Here is a tiny trained network, its code and every weight. The questions are about switching its units off for an input and a class, where a switched-off unit gives its printed mean instead of its output.

import numpy as np


def w(rows, s, z=0):
    codes = np.array(rows[::2]) - 128.0
    scale = np.full(codes.shape[1], s)
    scale[-1] = z or s
    return codes * scale


def f(y):
    return y / 2 * (1 + np.tanh(0.7978845608 * (y + 0.044715 * y**3)))


def log_softmax(a):
    a = a - a.max(-1, keepdims=True)
    return a - np.log(np.exp(a).sum(-1, keepdims=True))


def net(x, mask):
    res = np.array(x, float).reshape(1, 3) / 4 @ E
    y = f(res @ A[0][:, :-1].T + A[0][:, -1])
    res = res + np.where(mask, y, B[0][:, -1]) @ B[0][:, :-1]
    return log_softmax(res[-1] @ U[:, :-1].T + U[:, -1])


A, B = {}, {}
E = w([
[228,75,189],'x0',
[120,148,250],'x1',
[212,219,137],'x2',
],0.014)
A[0] = w([
[49,166,68,235],'n0',
[9,127,133,253],'n1',
[91,182,243,211],'n2',
[131,140,30,139],'n3',
[124,215,147,25],'n4',
[232,232,218,222],'n5',
[20,133,100,180],'n6',
[204,92,188,203],'n7',
[119,178,78,250],'n8',
[18,85,182,193],'n9',
[135,154,18,166],'n10',
],0.011,0.0055)
B[0] = w([
[103,185,71,223],'n0',
[64,166,32,228],'n1',
[111,227,201,217],'n2',
[171,114,33,188],'n3',
[144,202,135,156],'n4',
[209,227,246,251],'n5',
[92,120,88,214],'n6',
[132,85,216,200],'n7',
[151,182,87,193],'n8',
[13,101,180,212],'n9',
[188,112,59,202],'n10',
],0.011,0.016)
U = w([
[2,117,116,153],'0',
[159,163,104,2],'1',
[224,217,230,112],'2',
[121,44,142,225],'3',
[97,209,112,27],'4',
[178,161,49,183],'5',
],0.013,0.0072)

Each question gives the input, the list of numbers given to net, and the class t.
The units are the neurons (one row each of A and B). Each row of codes is followed by its name. A weight is (code - 128) times the scale printed after its matrix; where a second scale follows, it is the last column's (A, B and U).
mask holds one flag per neuron, in row order. A switched-off neuron (its flag False) gives its mean, the last column of its row in B, instead of its output. The means were averaged over made-up inputs and are rounded, as every weight is.
A unit's drop is (log p(t) with every unit on - log p(t) with that unit switched off) / (log p(t) with every unit on - log p(t) with every unit switched off).
The circuit of an input: a set's keep is (log p(t) with only the set's units on - log p(t) with every unit switched off) / (log p(t) with every unit on - log p(t) with every unit switched off). Starting from all 11 units, units are removed one at a time, each time the one whose removal leaves the highest keep (on an exact tie, the one counted first), for as long as the keep stays at least 0.8.
circuit, biggest first: the units of the circuit, biggest drop first
top k neurons: the k neurons with the biggest drops, biggest first
drop when u is switched off: that unit's drop, to one decimal
input [-5,-1,-1], class 0: circuit, biggest first : [n5]
input [-4,5,0], class 0: circuit, biggest first : [n9 n5]
input [-1,-4,6], class 5: top 4 neurons : [n2 n3 n10 n7]
input [0,-1,1], class 5: top 4 neurons : [n5 n2 n9 n7]
input [-1,-5,-5], class 5: top 3 neurons : [n10 n3 n7]
input [6,7,-8], class 0: top 2 neurons : [n9 n5]
input [-4,-6,-6], class 5: top 2 neurons : [n10 n3]
input [5,-4,-2], class 3: drop when n2 is switched off : 0.1
input [0,0,-2], class 0: drop when n5 is switched off : 0.2
input [-7,0,-2], class 0: drop when n3 is switched off : 0.0
input [3,5,-5], class 0: top 2 neurons : [n5 n9]
